1.003	-1.500	-0.803	-1.402	-0.607	0.438	-0.542	-0.981
-0.289	-1.193	0.066	-0.520	-0.236	-0.032	-0.395	0.105
-0.929	-1.034	-0.296	-0.813	0.005	-0.870	0.143	-0.890
-0.574	-1.101	0.032	0.537	-0.856	0.589	-0.507	0.730
-0.500	0.731	-1.086	-1.395	-0.419	0.487	-0.571	-0.411
-0.672	-0.316	-0.543	-1.554	-0.550	-1.197	-0.738	-1.320
-0.541	-0.819	-0.428	0.447	-0.261	-0.002	-0.362	0.553
0.398	-0.026	-0.552	1.970	0.048	-0.236	-0.631	-0.516
-0.484	-0.358	-0.059	1.766	-0.799	-0.660	0.367	-1.774
-0.167	-1.008	-0.274	0.345	-0.128	-0.440	-0.251	-1.688
-0.702	-0.417	-0.572	0.240	-0.605	0.188	-0.586	-0.902
Counting starts at 0.
Find the entry just left of 0.105.
Answer: -0.395
Find the entry just right of -0.571.
Answer: -0.411
Find the entry at row 0, column 1.
Answer: -1.500
Find the entry in row 0 and column 2.
Answer: -0.803
The bottom-left entry -> -0.702
The top-left entry -> 1.003
Find the entry at row 1, column 0.
Answer: -0.289
The entry in row 2 and column 0 -> -0.929
The entry just right of -0.500: 0.731
The entry just right of -0.702 is -0.417
The bottom-right entry is -0.902
The entry just left of 0.731 is -0.500
The entry in the top-right corner is -0.981
Find the maximum.
Answer: 1.970
The minimum is -1.774
The entry at row 1, column 2 is 0.066
Find the entry directly below -0.411.
Answer: -1.320
Find the entry just right of -0.362.
Answer: 0.553
The entry directly below the smallest entry: -1.688
Find the entry just left of the smallest entry.
Answer: 0.367
The entry just right of the largest entry -> 0.048
The entry directly above -0.507: 0.143
Find the entry just left of 1.970.
Answer: -0.552
Find the entry directly above the smallest entry.
Answer: -0.516
Find the entry directly above the largest entry.
Answer: 0.447
Find the entry directly below -0.440.
Answer: 0.188
The entry directly above -0.890 is 0.105
Find the entry just left of -0.411.
Answer: -0.571
Find the entry just left of -0.631.
Answer: -0.236
Find the entry at row 2, column 1.
Answer: -1.034

B = [[183, 136, 774, 216, 816, -38, -561, 300, 94, 8, 550, 181, 811, 609, 826, 14], [-68, 407, 149, -277, -523, 636, 468, 568, -259, 430, 204, 445, 478, -519, 487, 517], [58, 59, 558, -688, -21, 467, -252, 649, -188, 477, 55, 389, 539, 132, 796, 67], [136, 175, 666, 709, 872, -318, -201, 139, -12, -226, 649, 219, 871, 436, 693, 120], [262, 485, 515, -359, -77, 916, -509, 622, 342, 711, 402, 144, 478, 349, 708, 199], [42, 136, 515, 791, 760, -431, 211, 85, -188, -366, 600, 313, 841, 175, 561, 252], [-84, -328, 321, -359, 91, -150, 519, 380, -577, 55, -242, 596, 418, -215, 487, 94], [-37, 639, 451, 791, 258, 131, 211, 300, -82, -85, 897, 276, 992, -128, 693, 570], [-37, 291, 515, 791, 537, -262, 262, 192, -259, -320, 699, 351, 962, 2, 664, 385], [-115, 175, 386, 627, 370, -318, 519, 192, -436, -320, 501, 445, 871, -215, 576, 411], [-5, -289, 429, -605, 91, 18, 159, 488, -471, 196, -242, 540, 418, -42, 620, 14]]
Report the entry just left of the smallest entry.
558
The entry just right of 321 -> -359
Report the entry just left of 313.
600
The entry just left of 85 -> 211
The entry just right of 600 is 313
The entry just right of -289: 429
Report the entry just right of -42.
620
The entry just right of 485: 515
Report the entry just left of -289.
-5
The entry just right of 389 is 539
The entry just left of 18 -> 91
The entry just right of the smallest entry -> -21
Report the entry just right of 916.
-509
The entry just left of 321 is -328

x =
[[-32 -15 -22  25  25  37 -19   3 -55  -5]
 [ 26   7   7 -15   6 -18  19  -6  38 -13]
 [-37  -3   2  14 -23  15 -23   4 -53  21]
 [-31  -6 -22  26  13  32 -17   5 -55  -2]
 [ -6   2 -17  12  24  12  -1  -1 -12 -11]
 [-29 -10 -28  25  17  31 -18   4 -50  -3]
 [ 25   8  10 -18  10 -18  23  -3  41  -9]
 [-17  -3  -9  14   4  13 -13   1 -23  -2]
 [-16 -10 -11  15   8  14  -7   4 -26   3]
 [-17  -6  -9  12   5  15  -8   2 -25  -5]
 [ 26   5  10 -14   7 -14  20  -1  41 -15]
 [ 30   8   2 -18  22 -15  19  -3  45 -21]
 [-29 -11 -30  30  25  35 -21   6 -55  -5]]
Counting starts at 0.
The entry in the top-left corner -> -32
What is the entry at row 0, column 1? -15
The entry in the bottom-right corner -> -5
What is the bottom-left entry? -29
What is the entry directly above the largest entry? 41
What is the entry at row 2, column 0? -37
The entry at row 0, column 2: -22
What is the entry in the top-right corner? -5
The entry just left of 45: -3
The bottom entry of the column that holds the largest entry: -55
What is the entry directly below 17? 10
What is the entry just left of 32? 13
What is the entry in row 1 and column 0? 26
The largest entry: 45
What is the entry just right of the largest entry? -21
The entry just right of 38: -13
The top entry of the column that holds the largest entry is -55
What is the entry at row 1, column 2? 7
What is the entry in row 2 and column 2? 2

Questions about the table below. Rows and columns are numbered from 0.
1) Report the entry in the top-left corner.
2) Report the entry just left of the largest entry.
3) Report the entry in the top-right corner.
4) Report the entry just right of -5.5.
5) Report the entry just right of 8.2.
6) Report the entry in the bottom-right corner.
7) Report the entry in row 1 and column 0.
8) Report the entry just right of the smallest entry.
[[  2.1  -3.9   8.2  -5.6  -5.5 -13.2  -5.3  -9.1]
 [ -2.1  -7.0  19.7  -0.3  -9.1 -15.3  -6.7  -0.2]]
1) 2.1
2) -7.0
3) -9.1
4) -13.2
5) -5.6
6) -0.2
7) -2.1
8) -6.7
